Below is a small trained network, with its code and all its weights. Each question gives an input and a class and asks what happens when units are switched off, that is, made to give their printed mean instead of their output.

import numpy as np


def w(rows, s, z=0):
    codes = np.array(rows[::2]) - 128.0
    scale = np.full(codes.shape[1], s)
    scale[-1] = z or s
    return codes * scale


def f(y):
    return y / 2 * (1 + np.tanh(0.7978845608 * (y + 0.044715 * y**3)))


def log_softmax(a):
    a = a - a.max(-1, keepdims=True)
    return a - np.log(np.exp(a).sum(-1, keepdims=True))


def net(x, mask):
    res = np.array(x, float).reshape(1, 2) / 4 @ E
    y = f(res @ A[0][:, :-1].T + A[0][:, -1])
    res = res + np.where(mask, y, B[0][:, -1]) @ B[0][:, :-1]
    return log_softmax(res[-1] @ U[:, :-1].T + U[:, -1])


A, B = {}, {}
E = w([
[148,47,220,231,81,133,69,116,106,21],'x0',
[153,48,158,11,57,163,6,150,34,117],'x1',
],0.011)
A[0] = w([
[105,117,129,94,110,158,145,156,159,146,93],'n1',
[126,181,112,115,127,111,113,113,154,144,253],'n2',
[149,147,182,151,139,109,119,132,165,120,166],'n3',
[91,161,105,68,149,114,173,121,139,199,214],'n4',
[101,149,79,247,146,121,146,89,139,94,144],'n5',
[146,80,150,66,82,136,84,111,86,133,182],'n6',
[142,133,124,130,119,128,153,107,116,141,142],'n7',
[114,136,178,189,150,125,134,118,102,80,185],'n8',
[101,128,126,98,134,120,144,139,188,162,180],'n9',
[137,179,104,118,142,128,128,156,130,128,142],'n10',
[142,72,110,127,148,113,119,115,103,162,101],'n11',
[176,200,47,107,164,146,145,90,100,180,163],'n12',
[136,92,173,207,88,125,97,103,131,86,214],'n13',
[113,133,131,68,142,137,65,138,118,127,113],'n14',
[164,129,201,196,105,159,161,119,155,98,168],'n15',
],0.011,0.0048)
B[0] = w([
[120,138,134,156,163,130,141,91,168,153,141],'n1',
[66,95,105,96,107,191,126,198,108,146,187],'n2',
[85,71,133,101,108,113,150,147,125,137,164],'n3',
[108,139,34,113,117,191,113,166,109,180,248],'n4',
[74,119,186,108,141,95,189,141,156,190,239],'n5',
[177,157,158,94,92,252,117,120,135,99,247],'n6',
[118,139,105,102,109,109,117,117,139,140,136],'n7',
[84,63,132,145,111,98,115,142,134,88,202],'n8',
[114,117,84,104,119,133,88,133,109,153,182],'n9',
[138,132,110,120,150,117,104,110,128,165,163],'n10',
[149,139,136,116,116,100,104,79,143,144,138],'n11',
[117,161,54,155,168,119,129,125,111,172,232],'n12',
[115,87,72,109,164,141,127,115,135,47,249],'n13',
[163,126,196,134,108,152,140,108,133,155,188],'n14',
[57,79,145,126,138,80,111,167,124,103,212],'n15',
],0.017,0.014)
U = w([
[111,127,69,120,136,139,139,179,111,202,250],'0',
[166,137,129,166,138,46,134,113,126,139,2],'1',
[134,49,97,154,129,88,89,130,115,33,134],'2',
[32,61,194,141,162,2,205,181,175,155,123],'3',
[211,138,234,112,58,180,153,95,137,162,143],'4',
],0.0089,0.0024)

Each question gives the input, the list of numbers given to net, and the class t.
The units are the neurons (one row each of A and B). Each row of codes is followed by its name. A weight is (code - 128) times the scale printed after its matrix; where a second scale follows, it is the last column's (A, B and U).
mask holds one flag per neuron, in row order. A switched-off neuron (its flag False) gives its mean, the last column of its row in B, instead of its output. The means were averaged over made-up inputs and are rounded, as every weight is.
A unit's drop is (log p(t) with every unit on - log p(t) with that unit switched off) / (log p(t) with every unit on - log p(t) with every unit switched off).
The circuit of an input: a set's keep is (log p(t) with only the set's units on - log p(t) with every unit switched off) / (log p(t) with every unit on - log p(t) with every unit switched off). Starting from the 12 units with the biggest drops (on a tie, the unit counted first), units are removed one at a time, each time the one whose removal leaves the highest keep (on an exact tie, the one counted first), for as long as the keep stays at least 0.8.
units of the circuit, in order: the units of the circuit, biggest drop first
k most important neurons: the k neurons with the biggest drops, biggest first
drop when u is switched off: that unit's drop, to one decimal
input [6,0], class 2: units of the circuit, in order	[n13]
input [-6,7], class 4: units of the circuit, in order	[n6; n14]
input [1,0], class 2: units of the circuit, in order	[n5; n4]
input [3,3], class 2: 2 most important neurons	[n13; n5]
input [8,-1], class 3: 2 most important neurons	[n5; n15]
input [5,0], class 2: 2 most important neurons	[n13; n5]
input [7,-1], class 3: 3 most important neurons	[n15; n5; n6]
input [2,2], class 2: drop when n5 is switched off	0.4
input [0,-4], class 3: drop when n14 is switched off	0.0
input [0,-2], class 3: 2 most important neurons	[n6; n4]
input [2,0], class 2: drop when n5 is switched off	0.9
